How the items are linked:
s792 $ s202
s792 ~ s786
s792 ! s325
s792 @ s89
s792 & s834
s792 * s294
s988 $ s23
s988 ~ s381
s988 ! s472
s988 @ s686
s988 & s74
s988 * s647
s122 $ s722
s122 ~ s74
s122 ! s376
s122 @ s847
s122 & s381
s122 * s384
s443 $ s573
s443 ~ s492
s443 ! s966
s443 @ s451
s443 & s113
s443 * s715
s358 $ s492
s358 ~ s573
s358 ! s686
s358 @ s472
s358 & s582
s358 * s771
s472 $ s613
s472 ~ s860
s472 ! s988
s472 @ s358
s472 & s262
s472 * s769
s582 $ s930
s582 ~ s495
s582 ! s276
s582 @ s262
s582 & s358
s582 * s452
s408 $ s452
s408 ~ s197
s408 ! s89
s408 @ s325
s408 & s591
s408 * s930
s834 $ s647
s834 ~ s461
s834 ! s146
s834 @ s91
s834 & s792
s834 * s23
s376 $ s642
s376 ~ s262
s376 ! s122
s376 @ s495
s376 & s860
s376 * s672
s146 $ s769
s146 ~ s487
s146 ! s834
s146 @ s591
s146 & s325
s146 * s613
s91 $ s441
s91 ~ s145
s91 ! s591
s91 @ s834
s91 & s89
s91 * s816
s966 $ s245
s966 ~ s816
s966 ! s443
s966 @ s308
s966 & s713
s966 * s145
s145 $ s437
s145 ~ s91
s145 ! s715
s145 @ s461
s145 & s621
s145 * s966
s441 $ s91
s441 ~ s437
s441 ! s771
s441 @ s647
s441 & s93
s441 * s686
s621 $ s934
s621 ~ s89
s621 ! s197
s621 @ s786
s621 & s145
s621 * s713
s74 $ s294
s74 ~ s122
s74 ! s262
s74 @ s276
s74 & s988
s74 * s202
s452 $ s408
s452 ~ s808
s452 ! s93
s452 @ s736
s452 & s771
s452 * s582
s613 $ s472
s613 ~ s451
s613 ! s23
s613 @ s492
s613 & s664
s613 * s146
s23 $ s988
s23 ~ s308
s23 ! s613
s23 @ s816
s23 & s294
s23 * s834
s437 $ s145
s437 ~ s441
s437 ! s388
s437 @ s938
s437 & s934
s437 * s245
s938 $ s461
s938 ~ s647
s938 ! s322
s938 @ s437
s938 & s384
s938 * s381
s808 $ s197
s808 ~ s452
s808 ! s934
s808 @ s672
s808 & s388
s808 * s495
s381 $ s308
s381 ~ s988
s381 ! s860
s381 @ s245
s381 & s122
s381 * s938
s769 $ s146
s769 ~ s322
s769 ! s647
s769 @ s771
s769 & s736
s769 * s472
s322 $ s487
s322 ~ s769
s322 ! s938
s322 @ s388
s322 & s672
s322 * s860
s942 $ s672
s942 ~ s325
s942 ! s786
s942 @ s197
s942 & s487
s942 * s642
s89 $ s93
s89 ~ s621
s89 ! s408
s89 @ s792
s89 & s91
s89 * s318
s736 $ s325
s736 ~ s672
s736 ! s202
s736 @ s452
s736 & s769
s736 * s262
s384 $ s786
s384 ~ s202
s384 ! s672
s384 @ s934
s384 & s938
s384 * s122
s276 $ s318
s276 ~ s847
s276 ! s582
s276 @ s74
s276 & s686
s276 * s93
s495 $ s113
s495 ~ s582
s495 ! s847
s495 @ s376
s495 & s573
s495 * s808
s786 $ s384
s786 ~ s792
s786 ! s942
s786 @ s621
s786 & s461
s786 * s722
s664 $ s262
s664 ~ s642
s664 ! s294
s664 @ s930
s664 & s613
s664 * s325
s573 $ s443
s573 ~ s358
s573 ! s245
s573 @ s860
s573 & s495
s573 * s388
s487 $ s322
s487 ~ s146
s487 ! s461
s487 @ s715
s487 & s942
s487 * s451
s388 $ s715
s388 ~ s771
s388 ! s437
s388 @ s322
s388 & s808
s388 * s573
s847 $ s713
s847 ~ s276
s847 ! s495
s847 @ s122
s847 & s245
s847 * s934
s451 $ s860
s451 ~ s613
s451 ! s308
s451 @ s443
s451 & s642
s451 * s487
s642 $ s376
s642 ~ s664
s642 ! s722
s642 @ s113
s642 & s451
s642 * s942
s318 $ s276
s318 ~ s713
s318 ! s930
s318 @ s294
s318 & s816
s318 * s89
s492 $ s358
s492 ~ s443
s492 ! s816
s492 @ s613
s492 & s930
s492 * s591
s461 $ s938
s461 ~ s834
s461 ! s487
s461 @ s145
s461 & s786
s461 * s308
s202 $ s792
s202 ~ s384
s202 ! s736
s202 @ s93
s202 & s647
s202 * s74
s308 $ s381
s308 ~ s23
s308 ! s451
s308 @ s966
s308 & s722
s308 * s461
s860 $ s451
s860 ~ s472
s860 ! s381
s860 @ s573
s860 & s376
s860 * s322
s93 $ s89
s93 ~ s934
s93 ! s452
s93 @ s202
s93 & s441
s93 * s276
s197 $ s808
s197 ~ s408
s197 ! s621
s197 @ s942
s197 & s715
s197 * s113
s591 $ s771
s591 ~ s715
s591 ! s91
s591 @ s146
s591 & s408
s591 * s492
s713 $ s847
s713 ~ s318
s713 ! s113
s713 @ s722
s713 & s966
s713 * s621
s930 $ s582
s930 ~ s113
s930 ! s318
s930 @ s664
s930 & s492
s930 * s408
s722 $ s122
s722 ~ s294
s722 ! s642
s722 @ s713
s722 & s308
s722 * s786
s113 $ s495
s113 ~ s930
s113 ! s713
s113 @ s642
s113 & s443
s113 * s197
s816 $ s686
s816 ~ s966
s816 ! s492
s816 @ s23
s816 & s318
s816 * s91
s245 $ s966
s245 ~ s686
s245 ! s573
s245 @ s381
s245 & s847
s245 * s437
s294 $ s74
s294 ~ s722
s294 ! s664
s294 @ s318
s294 & s23
s294 * s792
s686 $ s816
s686 ~ s245
s686 ! s358
s686 @ s988
s686 & s276
s686 * s441
s262 $ s664
s262 ~ s376
s262 ! s74
s262 @ s582
s262 & s472
s262 * s736
s647 $ s834
s647 ~ s938
s647 ! s769
s647 @ s441
s647 & s202
s647 * s988
s771 $ s591
s771 ~ s388
s771 ! s441
s771 @ s769
s771 & s452
s771 * s358
s715 $ s388
s715 ~ s591
s715 ! s145
s715 @ s487
s715 & s197
s715 * s443
s325 $ s736
s325 ~ s942
s325 ! s792
s325 @ s408
s325 & s146
s325 * s664
s934 $ s621
s934 ~ s93
s934 ! s808
s934 @ s384
s934 & s437
s934 * s847
s672 $ s942
s672 ~ s736
s672 ! s384
s672 @ s808
s672 & s322
s672 * s376

The rows follow the links: the fewer symbols apart two items are, the more alike their rows tend to be.

Each row is also shifted at random along 6 hidden directions that mean nothing.

Some items, each with a row of numbers:
s847: [133,-12,18,70,-42,27,-37,18,40,86,8,6,-24,-11,-82,-59,110,-16,49,-52,-37,47,3,-60,-14,16,-41,51,-2,-58,10,-65,-11,-34,16,79,84,-76,18]
s376: [182,11,13,11,-27,50,34,-56,-53,61,-71,-19,145,17,-68,51,113,-33,52,-89,-85,110,-114,-188,16,62,18,57,-2,-74,1,-74,25,87,30,52,50,-116,108]
s808: [46,61,13,14,-55,-55,14,-24,67,-16,-53,16,-33,-6,-51,-4,47,-73,-17,-25,-23,14,-13,8,-11,112,-82,40,44,-14,-109,30,37,17,-27,32,-10,53,-43]
s294: [-136,-93,-8,17,-5,-8,-17,-35,-69,26,-74,-87,117,0,58,95,-128,-28,63,-32,-9,37,33,91,104,-29,40,42,29,-79,142,-54,-2,54,38,31,-56,-46,122]
s197: [240,42,29,-82,46,15,-61,75,-14,-15,-53,14,21,-109,-25,-110,130,69,106,-86,-94,-10,-33,8,-56,49,-36,32,-64,93,-24,-143,88,7,-60,-40,130,-70,-26]
s816: [138,-60,-50,-4,42,72,-29,-23,37,-46,17,28,-59,-68,-23,-192,36,40,-32,31,-22,3,-23,-204,25,-9,25,-67,-150,101,36,69,-6,-44,-30,-9,127,-8,-50]
s492: [77,-58,-40,17,15,35,-34,-32,1,-74,-2,7,-81,-68,38,-66,-66,35,-56,50,-5,21,13,-102,-12,-3,42,-87,-68,33,14,98,-21,16,-8,31,7,90,-23]
s582: [41,-22,-35,72,-105,29,-1,-46,38,18,-82,-2,-40,-42,-51,-75,-26,-56,-67,-14,-76,55,1,-123,51,52,-41,38,-45,-64,-71,102,-17,25,37,112,16,3,37]
s487: [31,39,15,-89,93,-54,55,-51,-14,-99,11,19,21,-13,31,-15,19,-3,-27,38,67,-10,-111,-29,-17,45,28,-69,22,125,20,37,11,38,-47,-111,-57,31,-108]
s452: [-338,50,-15,-32,-105,-134,-14,-59,58,-17,-47,-66,37,-86,-55,-12,61,-92,19,78,-119,-20,-5,92,4,0,-108,53,-42,147,-72,92,32,-6,63,36,19,37,-141]
s664: [481,-22,49,-58,12,-76,60,1,-99,4,-75,-42,12,-31,-18,88,-22,2,28,103,45,24,-54,-3,55,-13,26,18,31,23,112,57,19,63,35,-57,-40,-7,-36]
s89: [4,10,-5,-21,-13,-19,-64,94,36,-36,-57,24,-95,-79,-36,-175,-50,10,-8,3,-21,-112,82,134,36,22,-99,18,-65,77,-13,-1,24,-71,-39,-28,53,-26,-77]
s322: [-68,113,17,-16,1,165,-29,91,-33,41,81,126,-30,46,-23,-128,97,95,-37,-110,-71,-90,-26,-30,-113,-12,7,-16,-27,28,-157,-98,-47,-37,-38,-65,64,-99,60]
s202: [277,75,10,-24,-7,-52,105,0,23,21,-17,-2,57,52,-64,-19,-20,-119,-48,2,73,-72,-22,44,102,56,-78,85,33,21,-53,36,48,-40,-20,-96,-37,-64,-30]
s245: [-398,-52,59,95,-62,-81,-20,5,63,47,116,-34,-161,21,-2,138,49,17,-12,198,54,23,82,56,-98,-117,24,-44,70,-22,80,62,-73,-41,78,96,-65,133,-102]
s308: [-30,-28,12,-25,85,-6,-15,-26,-28,1,83,-17,59,14,32,-26,47,69,60,-8,8,1,-8,38,-23,-72,60,-62,4,82,138,-80,-62,-28,8,-55,-3,-77,-29]
s988: [-92,-13,41,-15,-9,56,11,59,-64,109,66,-19,-2,18,-76,32,165,73,31,159,-35,5,-30,-213,-52,-147,81,26,-84,23,29,52,2,-12,112,3,124,-36,6]
s113: [98,-43,53,-6,-20,-87,-52,20,-14,-1,-55,-61,-52,-123,-33,50,125,42,107,113,-51,64,-26,-28,-59,5,10,-12,0,42,120,-12,18,35,21,59,46,31,-87]
s408: [133,12,17,-30,4,80,-85,157,-35,-12,-56,30,-70,-74,2,-104,-22,80,36,-73,-79,-52,48,58,-22,-2,-42,44,-92,-11,-91,-55,75,-12,-46,-11,92,-16,64]

From each start, follow one symbol. Which item do you reach?
Answer with the item's name.
start [-49,-4,29,-6,86,111,13,96,-59,-12,1,97,-95,19,9,-118,-24,86,-47,-46,89,-27,-16,-75,-30,19,45,-46,-6,-30,-16,-39,11,-10,-78,-89,29,-4,42]
&
s786
start [-46,58,-51,-15,72,-72,12,-62,121,-17,136,-48,161,87,73,119,66,-51,81,-61,21,0,13,128,-31,-27,-15,7,60,50,-42,-98,29,-49,-5,-11,3,31,-53]
~
s441
start [-21,10,-17,-66,60,-153,42,-71,59,-135,33,-28,18,-75,54,31,44,-17,39,75,31,16,-58,26,-49,39,12,-65,15,168,22,46,38,14,-44,-43,-23,117,-188]
!
s145
start [-182,-89,40,44,4,20,-89,64,-50,1,79,-12,-121,5,123,152,-44,135,73,37,16,20,106,158,-142,-118,98,-71,52,-99,68,-90,-72,33,30,94,-64,99,61]
@
s451
start [-192,-111,-54,76,-13,9,-72,-72,19,-21,-70,-31,31,-52,57,-1,-152,-23,50,-159,-9,103,55,69,83,77,-1,-7,29,-137,82,-92,-3,38,-38,123,-36,1,122]
~
s318
start [-105,-23,-32,-21,54,-80,44,-15,37,29,49,-115,170,96,65,301,70,-45,144,61,36,58,8,-60,-7,-106,54,63,-28,-27,-27,2,123,14,47,29,74,129,37]
!
s771
start [-91,-85,-38,84,-75,-60,22,-89,63,25,-66,-79,3,-2,-46,86,-55,-106,-10,74,9,89,18,-107,103,35,-29,49,-7,-101,36,136,22,36,49,127,-20,78,9]
&
s686
start [173,94,18,-29,82,-46,102,0,13,36,101,0,105,141,21,146,79,-26,24,12,93,-21,-49,26,-17,-26,16,18,100,-2,-17,-69,26,-34,-4,-87,-22,7,-15]
&
s384
start [185,-68,22,70,55,95,-65,102,-10,14,106,66,-155,46,63,9,-43,116,7,-16,97,-8,115,43,-70,-47,61,-79,29,-124,68,-88,-57,-38,-47,39,-13,63,60]
!
s443
start [164,8,5,21,-51,51,-20,6,30,27,71,41,-93,3,-45,-34,86,52,-47,102,-34,-3,12,-161,-82,-72,35,-31,-78,24,-73,106,-30,-18,62,38,72,57,-43]
&
s582
start [70,70,-23,37,-3,-32,5,-24,119,5,11,2,14,24,-28,-38,2,-96,-11,-108,7,-26,26,117,45,105,-114,44,63,-16,-79,-52,33,-49,-41,6,-9,-26,-28]
*
s847
start [-267,-8,-33,-86,58,83,-31,8,-84,-55,-20,3,128,-1,81,7,-74,60,19,-103,-72,-41,-4,14,0,-36,75,-17,-73,20,-43,-43,17,39,-23,-44,31,-23,119]
*
s613
start [143,6,19,30,-87,-63,62,-73,-21,41,-47,-30,20,19,-32,77,-47,-85,-68,88,19,24,-33,9,57,8,-26,37,74,-47,11,122,-30,43,73,26,-107,-13,-12]
&
s472
